Here is a tiny trained network, its code and every weight. The questions are about switching its units off for an input and a class, where a switched-off unit gives its printed mean instead of its output.

import numpy as np


def w(rows, s, z=0):
    codes = np.array(rows[::2]) - 128.0
    scale = np.full(codes.shape[1], s)
    scale[-1] = z or s
    return codes * scale


def norm(h):
    return h / np.sqrt((h * h).mean(-1, keepdims=True) + 1e-5)


def f(y):
    return np.maximum(y, 0)


def log_softmax(a):
    a = a - a.max(-1, keepdims=True)
    return a - np.log(np.exp(a).sum(-1, keepdims=True))


def net(x, mask):
    res = np.array(x, float).reshape(1, 3) / 4 @ E
    u = 0
    for l in range(2):
        y = f(norm(res) @ A[l][:, :-1].T + A[l][:, -1])
        res = res + np.where(mask[u : u + 3], y, B[l][:, -1]) @ B[l][:, :-1]
        u += 3
    return log_softmax(norm(res)[-1] @ U[:, :-1].T + U[:, -1])


A, B = {}, {}
E = w([
[35,120,143,139,183],'x0',
[154,8,67,68,118],'x1',
[162,56,207,141,253],'x2',
],0.0058)
A[0] = w([
[255,142,145,86,104,2],'0.n1',
[224,171,130,135,64,48],'0.n2',
[153,127,131,132,190,178],'0.n3',
],0.0089,0.0035)
B[0] = w([
[2,80,181,139,190,225],'0.n1',
[57,159,123,150,185,236],'0.n2',
[125,134,43,185,85,252],'0.n3',
],0.0095,0.0034)
A[1] = w([
[210,133,169,153,192,5],'1.n1',
[180,207,249,147,134,135],'1.n2',
[205,95,192,152,246,89],'1.n3',
],0.012,0.0026)
B[1] = w([
[121,194,61,128,92,166],'1.n1',
[156,2,108,74,132,208],'1.n2',
[121,184,147,101,82,253],'1.n3',
],0.016,0.0055)
U = w([
[120,214,75,97,50,185],'0',
[156,15,133,72,117,223],'1',
[9,119,146,136,187,172],'2',
[103,102,109,200,167,176],'3',
[172,116,183,196,186,31],'4',
[190,137,154,147,157,26],'5',
[211,134,168,154,150,2],'6',
],0.012,0.0052)

Each question gives the input, the list of numbers given to net, and the class t.
The units are the neurons (one row each of A and B). Each row of codes is followed by its name. A weight is (code - 128) times the scale printed after its matrix; where a second scale follows, it is the last column's (A, B and U).
mask holds one flag per neuron, layer by layer. A switched-off neuron (its flag False) gives its mean, the last column of its row in B, instead of its output. The means were averaged over made-up inputs and are rounded, as every weight is.
A unit's drop is (log p(t) with every unit on - log p(t) with that unit switched off) / (log p(t) with every unit on - log p(t) with every unit switched off).
The circuit of an input: a set's keep is (log p(t) with only the set's units on - log p(t) with every unit switched off) / (log p(t) with every unit on - log p(t) with every unit switched off). Starting from all 6 units, units are removed one at a time, each time the one whose removal leaves the highest keep (on an exact tie, the one counted first), for as long as the keep stays at least 0.8.
circuit, biggest first: the units of the circuit, biggest drop first
unit that matters most: the unit with the biggest drop
k most important neurons: the k neurons with the biggest drops, biggest first
input [1,-4,2], class 1: circuit, biggest first => [1.n2]
input [-8,-5,5], class 2: 2 most important neurons => [0.n1 0.n2]
input [4,-7,8], class 0: circuit, biggest first => [1.n3 1.n1]
input [3,-1,0], class 3: circuit, biggest first => [1.n3 0.n1]
input [8,-8,6], class 1: 2 most important neurons => [1.n2 0.n2]
input [-7,-4,8], class 0: 2 most important neurons => [1.n3 1.n1]
input [-1,-3,2], class 3: circuit, biggest first => [0.n3 1.n3]
input [0,1,3], class 3: circuit, biggest first => [0.n3 1.n3 1.n2]
input [2,3,2], class 3: 2 most important neurons => [0.n3 1.n3]
input [-5,-5,-3], class 1: 2 most important neurons => [1.n2 0.n3]
input [3,1,0], class 3: circuit, biggest first => [1.n3 1.n2 0.n1]
input [-2,-1,2], class 3: circuit, biggest first => [0.n3 1.n3]
input [4,3,7], class 0: circuit, biggest first => [1.n3 0.n1]
input [-2,5,6], class 0: circuit, biggest first => [1.n3]
input [-6,-4,-3], class 2: circuit, biggest first => [0.n2 0.n1]
input [6,-8,-5], class 1: 4 most important neurons => [1.n2 0.n3 0.n2 0.n1]
input [-8,5,6], class 2: 3 most important neurons => [0.n1 1.n2 0.n3]
input [0,-4,-2], class 1: 2 most important neurons => [1.n2 0.n3]
input [-7,0,6], class 2: 3 most important neurons => [0.n1 0.n3 0.n2]
input [-4,-5,6], class 0: unit that matters most => 1.n1
